Here is a tiny trained network, its code and every weight. The questions are about switching its units off for an input and a class, where a switched-off unit gives its printed mean instead of its output.

import numpy as np


def w(rows, s, z=0):
    codes = np.array(rows[::2]) - 128.0
    scale = np.full(codes.shape[1], s)
    scale[-1] = z or s
    return codes * scale


def f(y):
    return np.maximum(y, 0)


def log_softmax(a):
    a = a - a.max(-1, keepdims=True)
    return a - np.log(np.exp(a).sum(-1, keepdims=True))


def net(x, mask):
    res = np.array(x, float).reshape(1, 5) / 4 @ E
    y = f(res @ A[0][:, :-1].T + A[0][:, -1])
    res = res + np.where(mask, y, B[0][:, -1]) @ B[0][:, :-1]
    return log_softmax(res[-1] @ U[:, :-1].T + U[:, -1])


A, B = {}, {}
E = w([
[123,123,128,123,121],'x0',
[119,121,129,120,116],'x1',
[102,131,2,108,168],'x2',
[98,223,109,199,29],'x3',
[35,76,159,189,175],'x4',
],0.012)
A[0] = w([
[179,181,66,169,76,181],'neuron 0',
[56,117,138,166,143,144],'neuron 1',
[179,109,42,13,156,240],'neuron 2',
[107,119,184,51,135,140],'neuron 3',
[137,116,218,63,157,181],'neuron 4',
[43,78,187,204,109,195],'neuron 5',
[197,159,69,45,147,190],'neuron 6',
[57,124,218,210,157,176],'neuron 7',
[64,175,93,107,115,126],'neuron 8',
[232,66,48,115,108,161],'neuron 9',
[124,118,93,18,160,119],'neuron 10',
[39,19,120,182,195,156],'neuron 11',
[177,204,172,103,12,254],'neuron 12',
[137,135,47,192,117,85],'neuron 13',
[68,127,96,216,68,127],'neuron 14',
[101,128,207,229,52,173],'neuron 15',
[81,55,99,155,224,197],'neuron 16',
[228,133,140,127,64,186],'neuron 17',
[69,183,33,108,91,96],'neuron 18',
[194,66,192,127,137,185],'neuron 19',
[100,110,88,166,186,141],'neuron 20',
[59,140,130,128,185,185],'neuron 21',
[56,151,88,173,126,163],'neuron 22',
],0.011,0.0039)
B[0] = w([
[97,164,197,122,96,214],'neuron 0',
[99,109,56,138,146,187],'neuron 1',
[192,21,133,215,107,248],'neuron 2',
[157,149,154,82,185,164],'neuron 3',
[172,239,118,57,165,190],'neuron 4',
[127,170,53,153,209,235],'neuron 5',
[104,65,207,162,207,219],'neuron 6',
[120,167,83,145,190,236],'neuron 7',
[222,191,164,54,173,170],'neuron 8',
[144,69,148,182,199,199],'neuron 9',
[119,26,121,213,156,196],'neuron 10',
[54,187,52,120,67,242],'neuron 11',
[122,164,198,189,96,250],'neuron 12',
[177,196,159,72,168,174],'neuron 13',
[139,137,135,136,211,208],'neuron 14',
[113,114,84,216,172,245],'neuron 15',
[94,56,67,57,124,231],'neuron 16',
[63,165,184,167,72,197],'neuron 17',
[164,166,148,65,148,203],'neuron 18',
[139,239,178,2,150,190],'neuron 19',
[132,87,60,76,53,181],'neuron 20',
[116,131,62,93,113,183],'neuron 21',
[151,118,129,68,179,193],'neuron 22',
],0.0076,0.014)
U = w([
[218,162,250,89,135,197],'0',
[120,128,134,223,189,75],'1',
[115,203,119,90,161,195],'2',
[77,110,90,119,58,9],'3',
[73,198,177,198,33,129],'4',
],0.011,0.0015)

Each question gives the input, the list of numbers given to net, and the class t.
The units are the neurons (one row each of A and B). Each row of codes is followed by its name. A weight is (code - 128) times the scale printed after its matrix; where a second scale follows, it is the last column's (A, B and U).
mask holds one flag per neuron, in row order. A switched-off neuron (its flag False) gives its mean, the last column of its row in B, instead of its output. The means were averaged over made-up inputs and are rounded, as every weight is.
A unit's drop is (log p(t) with every unit on - log p(t) with that unit switched off) / (log p(t) with every unit on - log p(t) with every unit switched off).
The circuit of an input: a set's keep is (log p(t) with only the set's units on - log p(t) with every unit switched off) / (log p(t) with every unit on - log p(t) with every unit switched off). Starting from the 12 units with the biggest drops (on a tie, the unit counted first), units are removed one at a time, each time the one whose removal leaves the highest keep (on an exact tie, the one counted first), for as long as the keep stays at least 0.8.
circuit, biggest first: the units of the circuit, biggest drop first
k most important neurons: the k neurons with the biggest drops, biggest first
drop of u: that unit's drop, to one decimal
input [-7,1,-7,4,0], class 4: circuit, biggest first	neuron 12
input [0,1,0,5,-2], class 4: circuit, biggest first	neuron 12; neuron 0
input [6,-5,7,0,-7], class 1: 3 most important neurons	neuron 10; neuron 2; neuron 9
input [2,3,-2,-8,1], class 2: 4 most important neurons	neuron 11; neuron 16; neuron 12; neuron 4
input [0,-5,-2,2,-8], class 4: 2 most important neurons	neuron 17; neuron 12
input [8,0,-1,6,-8], class 4: 2 most important neurons	neuron 17; neuron 12
input [4,7,1,3,1], class 2: 4 most important neurons	neuron 2; neuron 10; neuron 6; neuron 9
input [-4,-5,1,6,-6], class 0: 2 most important neurons	neuron 11; neuron 18
input [-7,-1,4,0,-8], class 1: drop of neuron 19	0.5
input [0,5,-5,0,4], class 2: drop of neuron 10	0.2
input [-8,-2,2,6,-1], class 0: drop of neuron 11	0.1
